Below are the code and all the weights of a small trained network. Each question names an input and a target symbol and asks about switching units off, where a switched-off unit gives its printed mean instead of its output.

import numpy as np


def w(rows, s, z=0):
    codes = np.array(rows[::2]) - 128.0
    scale = np.full(codes.shape[1], s)
    scale[-1] = z or s
    return codes * scale


def norm(h):
    return h / np.sqrt((h * h).mean(-1, keepdims=True) + 1e-5)


def f(y):
    return y / 2 * (1 + np.tanh(0.7978845608 * (y + 0.044715 * y**3)))


def softmax(a):
    e = np.exp(a - a.max(-1, keepdims=True))
    return e / e.sum(-1, keepdims=True)


def log_softmax(a):
    a = a - a.max(-1, keepdims=True)
    return a - np.log(np.exp(a).sum(-1, keepdims=True))


def net(x, mask):
    ids = ['ΔΦΩαεθλπσ'.index(c) for c in x.split()]
    T = len(ids)
    res = E[ids] + P[:T]
    u = 0
    for l in range(3):
        r = norm(res)
        for j in range(2):
            rows = slice(3 * j, 3 * j + 3)
            q, k, v = (r @ M[l][rows].T for M in (Q, K, V))
            z = softmax(np.where(np.tri(T) > 0, q @ k.T / 3**0.5, -1e9)) @ v
            o = O[l][rows]
            res = res + np.where(mask[u + j], z, o[:, -1]) @ o[:, :-1]
        u += 2
        y = f(norm(res) @ A[l][:, :-1].T + A[l][:, -1])
        res = res + np.where(mask[u : u + 4], y, B[l][:, -1]) @ B[l][:, :-1]
        u += 4
    return log_softmax(norm(res)[-1] @ U[:, :-1].T + U[:, -1])


Q, K, V, O, A, B = {}, {}, {}, {}, {}, {}
E = w([
[108,113,70],'Δ',
[107,113,69],'Φ',
[105,110,69],'Ω',
[105,109,67],'α',
[131,89,81],'ε',
[100,119,61],'θ',
[205,90,109],'λ',
[254,128,140],'π',
[149,197,133],'σ',
],0.0062)
P = w([
[118,171,22],'0',
[150,53,4],'1',
[122,179,82],'2',
[171,45,112],'3',
[91,178,114],'4',
[114,1,216],'5',
[100,177,157],'6',
[74,77,234],'7',
[105,190,133],'8',
],0.0065)
Q[0] = w([
[63,159,66],'L0H0',
[117,127,227],'L0H0',
[154,106,247],'L0H0',
[126,2,108],'L0H1',
[144,93,201],'L0H1',
[145,227,137],'L0H1',
],0.0082)
K[0] = w([
[146,151,209],'L0H0',
[95,152,53],'L0H0',
[101,151,41],'L0H0',
[103,54,2],'L0H1',
[133,145,60],'L0H1',
[110,182,237],'L0H1',
],0.0087)
V[0] = w([
[142,193,106],'L0H0',
[62,4,88],'L0H0',
[110,152,134],'L0H0',
[209,33,163],'L0H1',
[209,73,80],'L0H1',
[213,215,116],'L0H1',
],0.0041)
O[0] = w([
[98,121,149,159],'L0H0',
[51,72,19,226],'L0H0',
[146,78,156,102],'L0H0',
[212,86,112,92],'L0H1',
[252,225,85,254],'L0H1',
[238,191,229,165],'L0H1',
],0.0028,0.002)
A[0] = w([
[156,2,27,141],'L0N0',
[61,226,20,119],'L0N1',
[118,141,122,95],'L0N2',
[68,208,239,4],'L0N3',
],0.0045,0.0012)
B[0] = w([
[50,67,173,233],'L0N0',
[216,187,162,252],'L0N1',
[153,127,140,125],'L0N2',
[163,1,162,109],'L0N3',
],0.0042,0.0029)
Q[1] = w([
[178,163,112],'L1H0',
[149,188,157],'L1H0',
[198,255,114],'L1H0',
[135,83,117],'L1H1',
[173,201,69],'L1H1',
[80,166,129],'L1H1',
],0.0096)
K[1] = w([
[84,110,180],'L1H0',
[120,132,184],'L1H0',
[87,113,247],'L1H0',
[141,64,124],'L1H1',
[28,149,105],'L1H1',
[120,165,152],'L1H1',
],0.011)
V[1] = w([
[26,143,119],'L1H0',
[100,253,215],'L1H0',
[120,64,120],'L1H0',
[188,129,73],'L1H1',
[58,143,118],'L1H1',
[167,101,88],'L1H1',
],0.0049)
O[1] = w([
[12,157,98,104],'L1H0',
[79,158,253,17],'L1H0',
[133,156,54,126],'L1H0',
[85,102,211,253],'L1H1',
[166,174,118,118],'L1H1',
[99,130,171,206],'L1H1',
],0.0046,0.0025)
A[1] = w([
[106,2,104,179],'L1N0',
[73,56,72,229],'L1N1',
[183,91,141,126],'L1N2',
[124,116,123,2],'L1N3',
],0.009,0.0034)
B[1] = w([
[174,2,163,255],'L1N0',
[121,74,161,247],'L1N1',
[46,178,88,150],'L1N2',
[150,157,73,98],'L1N3',
],0.0069,0.0046)
Q[2] = w([
[181,177,89],'L2H0',
[105,107,74],'L2H0',
[127,173,131],'L2H0',
[191,91,202],'L2H1',
[81,147,110],'L2H1',
[2,124,158],'L2H1',
],0.0061)
K[2] = w([
[3,63,131],'L2H0',
[152,133,123],'L2H0',
[115,69,137],'L2H0',
[154,63,33],'L2H1',
[157,169,142],'L2H1',
[137,150,71],'L2H1',
],0.0062)
V[2] = w([
[90,126,67],'L2H0',
[134,1,230],'L2H0',
[210,91,140],'L2H0',
[170,195,46],'L2H1',
[212,5,80],'L2H1',
[178,205,209],'L2H1',
],0.003)
O[2] = w([
[103,108,178,174],'L2H0',
[158,142,75,50],'L2H0',
[102,103,104,157],'L2H0',
[1,89,152,205],'L2H1',
[180,51,193,252],'L2H1',
[111,39,29,43],'L2H1',
],0.0031,0.0015)
A[2] = w([
[84,252,194,146],'L2N0',
[176,96,255,157],'L2N1',
[78,122,168,40],'L2N2',
[5,143,148,3],'L2N3',
],0.0058,0.0048)
B[2] = w([
[143,57,199,235],'L2N0',
[73,80,105,255],'L2N1',
[209,175,120,65],'L2N2',
[171,254,111,69],'L2N3',
],0.0081,0.0021)
U = w([
[111,9,66,132],'Δ',
[126,102,255,235],'Φ',
[78,119,148,53],'Ω',
[92,142,150,7],'α',
[231,184,160,145],'ε',
[65,164,117,90],'θ',
[67,158,122,66],'λ',
[85,146,132,5],'π',
[182,163,34,149],'σ',
],0.0094,0.003)

Each question gives the input, a string of symbols that net reads in full, and the target symbol t.
The units are the heads (3 rows each of Q, K, V and O) and the neurons (one row each of A and B). Each row of codes is followed by its name. A weight is (code - 128) times the scale printed after its matrix; where a second scale follows, it is the last column's (O, A, B and U).
mask holds one flag per unit, layer by layer, with each layer's heads first. A switched-off unit (its flag False) gives its mean, the last column of its rows in O or B, instead of its output. The means were averaged over made-up inputs and are rounded, as every weight is.
A unit's drop is (log p(t) with every unit on - log p(t) with that unit switched off) / (log p(t) with every unit on - log p(t) with every unit switched off).
The circuit of an input: a set's keep is (log p(t) with only the set's units on - log p(t) with every unit switched off) / (log p(t) with every unit on - log p(t) with every unit switched off). Starting from the 12 units with the biggest drops (on a tie, the unit counted first), units are removed one at a time, each time the one whose removal leaves the highest keep (on an exact tie, the one counted first), for as long as the keep stays at least 0.8.
circuit, biggest first: the units of the circuit, biggest drop first
most important unit: the unit with the biggest drop
top k neurons: the k neurons with the biggest drops, biggest first
k most important neurons of layer l: the k neurons of layer l with the biggest drops, biggest first
heads that matter: for each layer, one digit per head in row order, 1 if its drop is at least 0.15 and else 0, layers parted by /
input Δ Ω Δ σ Δ, target Φ: most important unit	L2N0
input θ Ω σ σ θ, target Φ: top 2 neurons	[L2N0 L1N0]
input ε Δ α ε Δ λ θ, target σ: heads that matter	00 / 10 / 00
input Ω Φ α π Ω λ Δ π ε, target ε: top 2 neurons	[L1N0 L1N1]
input ε α ε σ Δ Ω λ π λ, target ε: circuit, biggest first	[L1N0 L0N0 L1N1]
input α λ σ Ω ε, target Φ: circuit, biggest first	[L1N0 L0N1 L2N0 L2N1]
input α α π α Ω, target ε: 2 most important neurons of layer 2	[L2N1 L2N0]
input Φ Δ σ ε ε, target Φ: circuit, biggest first	[L0N1 L1N0 L2N0 L2N1]
input λ Ω θ, target σ: top 3 neurons	[L0N0 L2N1 L0N1]
input σ α Φ, target Φ: heads that matter	01 / 10 / 00
input σ Ω α λ Φ, target σ: heads that matter	00 / 10 / 01
input λ Ω ε λ Φ σ π α λ, target ε: top 2 neurons	[L2N1 L1N0]
input ε λ σ α λ Ω Ω, target σ: top 4 neurons	[L0N0 L0N1 L2N1 L1N0]
input θ Δ π Φ θ, target ε: most important unit	L0N0
input α Δ λ λ Δ Δ π λ α, target ε: top 3 neurons	[L2N1 L0N1 L1N0]
input λ Φ Δ α Φ θ Ω λ λ, target σ: top 2 neurons	[L1N0 L0N1]
input π α ε Φ λ, target σ: top 2 neurons	[L0N0 L1N0]
input π π σ λ Δ, target Φ: top 2 neurons	[L1N0 L2N0]
input θ θ Δ λ α, target σ: top 2 neurons	[L0N0 L0N1]
input λ λ Φ ε λ λ Φ, target σ: most important unit	L1H0
input ε σ ε π λ Δ α, target σ: top 2 neurons	[L0N1 L2N1]
input σ Φ θ π Δ, target ε: top 3 neurons	[L0N1 L0N0 L1N0]
input ε σ α α Φ λ ε, target σ: 2 most important neurons of layer 0	[L0N1 L0N3]
